Below are the code and all the weights of a small trained network. Each question names an input and a class and asks about switching units off, where a switched-off unit gives its printed mean instead of its output.

import numpy as np


def w(rows, s, z=0):
    codes = np.array(rows[::2]) - 128.0
    scale = np.full(codes.shape[1], s)
    scale[-1] = z or s
    return codes * scale


def f(y):
    return y / 2 * (1 + np.tanh(0.7978845608 * (y + 0.044715 * y**3)))


def log_softmax(a):
    a = a - a.max(-1, keepdims=True)
    return a - np.log(np.exp(a).sum(-1, keepdims=True))


def net(x, mask):
    res = np.array(x, float).reshape(1, 4) / 4 @ E
    y = f(res @ A[0][:, :-1].T + A[0][:, -1])
    res = res + np.where(mask, y, B[0][:, -1]) @ B[0][:, :-1]
    return log_softmax(res[-1] @ U[:, :-1].T + U[:, -1])


A, B = {}, {}
E = w([
[206,133,115,168,161,121,223,90,4],'x0',
[25,185,75,133,165,126,219,110,149],'x1',
[177,211,190,40,247,130,105,76,161],'x2',
[222,149,93,133,59,127,212,109,232],'x3',
],0.0038)
A[0] = w([
[86,129,132,115,112,134,82,138,197,103],'neuron 0',
[73,117,138,128,164,129,86,131,65,104],'neuron 1',
[72,116,137,124,162,130,84,130,62,111],'neuron 2',
[164,164,151,96,206,130,116,115,157,105],'neuron 3',
[128,127,129,129,127,129,129,130,128,12],'neuron 4',
[130,128,128,125,131,129,127,127,129,110],'neuron 5',
[161,130,125,139,142,131,171,112,69,108],'neuron 6',
[196,132,114,127,93,128,198,120,217,112],'neuron 7',
[173,137,121,137,147,132,186,120,47,112],'neuron 8',
[80,128,133,119,112,134,74,132,205,111],'neuron 9',
[163,161,150,93,205,132,118,116,156,98],'neuron 10',
[171,137,122,137,144,133,183,119,49,109],'neuron 11',
[163,110,157,131,109,121,110,134,125,59],'neuron 12',
[125,129,129,128,127,130,131,129,127,13],'neuron 13',
[84,86,102,162,25,129,138,144,91,108],'neuron 14',
[148,152,145,97,171,126,121,112,144,102],'neuron 15',
[245,93,158,124,77,122,25,141,98,109],'neuron 16',
[126,127,132,130,128,131,131,131,127,38],'neuron 17',
[86,129,132,116,113,134,82,138,199,97],'neuron 18',
[130,126,131,130,127,130,130,130,128,46],'neuron 19',
[37,162,112,128,156,121,216,122,149,100],'neuron 20',
[197,130,115,129,94,131,196,119,217,110],'neuron 21',
[130,125,131,130,125,129,129,127,128,2],'neuron 22',
[76,118,139,123,159,130,84,129,64,120],'neuron 23',
[173,138,123,136,144,134,186,119,45,109],'neuron 24',
[91,86,105,174,41,135,141,148,97,94],'neuron 25',
[168,167,144,100,214,133,112,117,159,110],'neuron 26',
[67,115,137,123,162,130,80,126,56,113],'neuron 27',
[163,127,118,124,101,126,154,117,169,82],'neuron 28',
[78,129,132,121,112,135,69,131,208,120],'neuron 29',
[38,161,109,126,156,123,214,122,148,97],'neuron 30',
[130,125,132,131,126,129,129,128,129,44],'neuron 31',
],0.011,0.0046)
B[0] = w([
[140,88,119,102,138,71,87,137,125,179],'neuron 0',
[139,209,115,128,114,114,96,142,120,179],'neuron 1',
[144,207,122,142,108,119,100,143,124,185],'neuron 2',
[46,129,115,142,114,105,175,115,124,200],'neuron 3',
[120,174,55,14,168,83,119,125,120,89],'neuron 4',
[127,132,117,114,131,123,130,128,127,119],'neuron 5',
[137,94,121,102,131,84,95,138,136,168],'neuron 6',
[141,231,137,170,101,121,75,152,113,228],'neuron 7',
[132,66,133,126,123,73,73,141,139,199],'neuron 8',
[142,73,132,125,131,71,81,136,128,194],'neuron 9',
[47,136,107,122,121,100,171,115,125,194],'neuron 10',
[132,75,129,115,129,70,76,140,139,193],'neuron 11',
[119,164,66,36,180,110,118,116,120,117],'neuron 12',
[123,169,59,20,165,87,122,125,121,90],'neuron 13',
[8,139,127,158,117,89,187,102,130,220],'neuron 14',
[87,131,112,113,120,113,156,121,126,157],'neuron 15',
[94,125,98,168,254,214,71,83,136,254],'neuron 16',
[125,165,67,35,158,92,122,126,121,94],'neuron 17',
[138,92,111,94,143,64,84,138,124,177],'neuron 18',
[124,162,73,39,157,94,123,126,122,96],'neuron 19',
[115,122,105,145,216,187,80,96,130,199],'neuron 20',
[138,231,134,164,104,119,76,153,110,225],'neuron 21',
[120,177,49,10,171,80,118,123,118,88],'neuron 22',
[148,194,133,158,102,126,105,143,130,185],'neuron 23',
[130,70,131,119,128,68,71,140,140,198],'neuron 24',
[19,152,104,104,132,81,175,107,127,204],'neuron 25',
[39,123,123,160,109,110,178,116,125,207],'neuron 26',
[143,212,126,154,106,119,95,145,124,194],'neuron 27',
[130,192,95,73,139,103,109,134,110,139],'neuron 28',
[142,61,144,146,123,78,79,136,130,204],'neuron 29',
[113,126,101,136,218,182,80,96,128,196],'neuron 30',
[122,166,68,34,162,92,121,126,121,95],'neuron 31',
],0.026,0.0041)
U = w([
[174,254,143,147,78,129,100,179,97,134],'0',
[165,32,151,106,123,50,89,157,151,130],'1',
[43,137,103,128,103,110,242,97,124,104],'2',
[144,126,76,131,243,241,107,87,137,102],'3',
[217,83,235,145,57,211,221,151,136,253],'4',
[179,142,66,39,135,128,167,136,123,75],'5',
[176,150,63,23,140,125,171,135,116,81],'6',
],0.0072,0.002)

Each question gives the input, the list of numbers given to net, and the class t.
The units are the neurons (one row each of A and B). Each row of codes is followed by its name. A weight is (code - 128) times the scale printed after its matrix; where a second scale follows, it is the last column's (A, B and U).
mask holds one flag per neuron, in row order. A switched-off neuron (its flag False) gives its mean, the last column of its row in B, instead of its output. The means were averaged over made-up inputs and are rounded, as every weight is.
A unit's drop is (log p(t) with every unit on - log p(t) with that unit switched off) / (log p(t) with every unit on - log p(t) with every unit switched off).
The circuit of an input: a set's keep is (log p(t) with only the set's units on - log p(t) with every unit switched off) / (log p(t) with every unit on - log p(t) with every unit switched off). Starting from the 12 units with the biggest drops (on a tie, the unit counted first), units are removed one at a time, each time the one whose removal leaves the highest keep (on an exact tie, the one counted first), for as long as the keep stays at least 0.8.
circuit, biggest first: the units of the circuit, biggest drop first
k most important neurons: the k neurons with the biggest drops, biggest first
drop when u is switched off: that unit's drop, to one decimal
input [-2,2,8,-6], class 2: 3 most important neurons => neuron 26; neuron 3; neuron 10
input [7,-8,0,5], class 3: circuit, biggest first => neuron 16
input [-4,6,-1,-7], class 0: 2 most important neurons => neuron 16; neuron 27
input [-7,4,-6,-4], class 1: 2 most important neurons => neuron 29; neuron 9
input [-5,-7,-8,-3], class 2: 2 most important neurons => neuron 14; neuron 25
input [-3,1,4,3], class 2: circuit, biggest first => neuron 26; neuron 3
input [3,-7,8,-4], class 2: 2 most important neurons => neuron 26; neuron 3
input [-4,0,-7,-4], class 2: 2 most important neurons => neuron 14; neuron 25
input [-2,6,-1,7], class 0: 3 most important neurons => neuron 7; neuron 21; neuron 16
input [-4,6,7,5], class 2: 3 most important neurons => neuron 26; neuron 16; neuron 3
input [-5,-8,1,-8], class 0: 4 most important neurons => neuron 27; neuron 2; neuron 23; neuron 1
input [5,-7,-6,-3], class 3: 4 most important neurons => neuron 16; neuron 26; neuron 3; neuron 10
input [5,8,2,-3], class 3: 2 most important neurons => neuron 20; neuron 30
input [1,-6,8,-6], class 2: circuit, biggest first => neuron 26
input [7,1,3,-5], class 1: drop when neuron 24 is switched off => 0.1
input [8,-3,2,7], class 1: drop when neuron 18 is switched off => -0.1
input [-2,0,-2,-2], class 4: drop when neuron 21 is switched off => 0.1
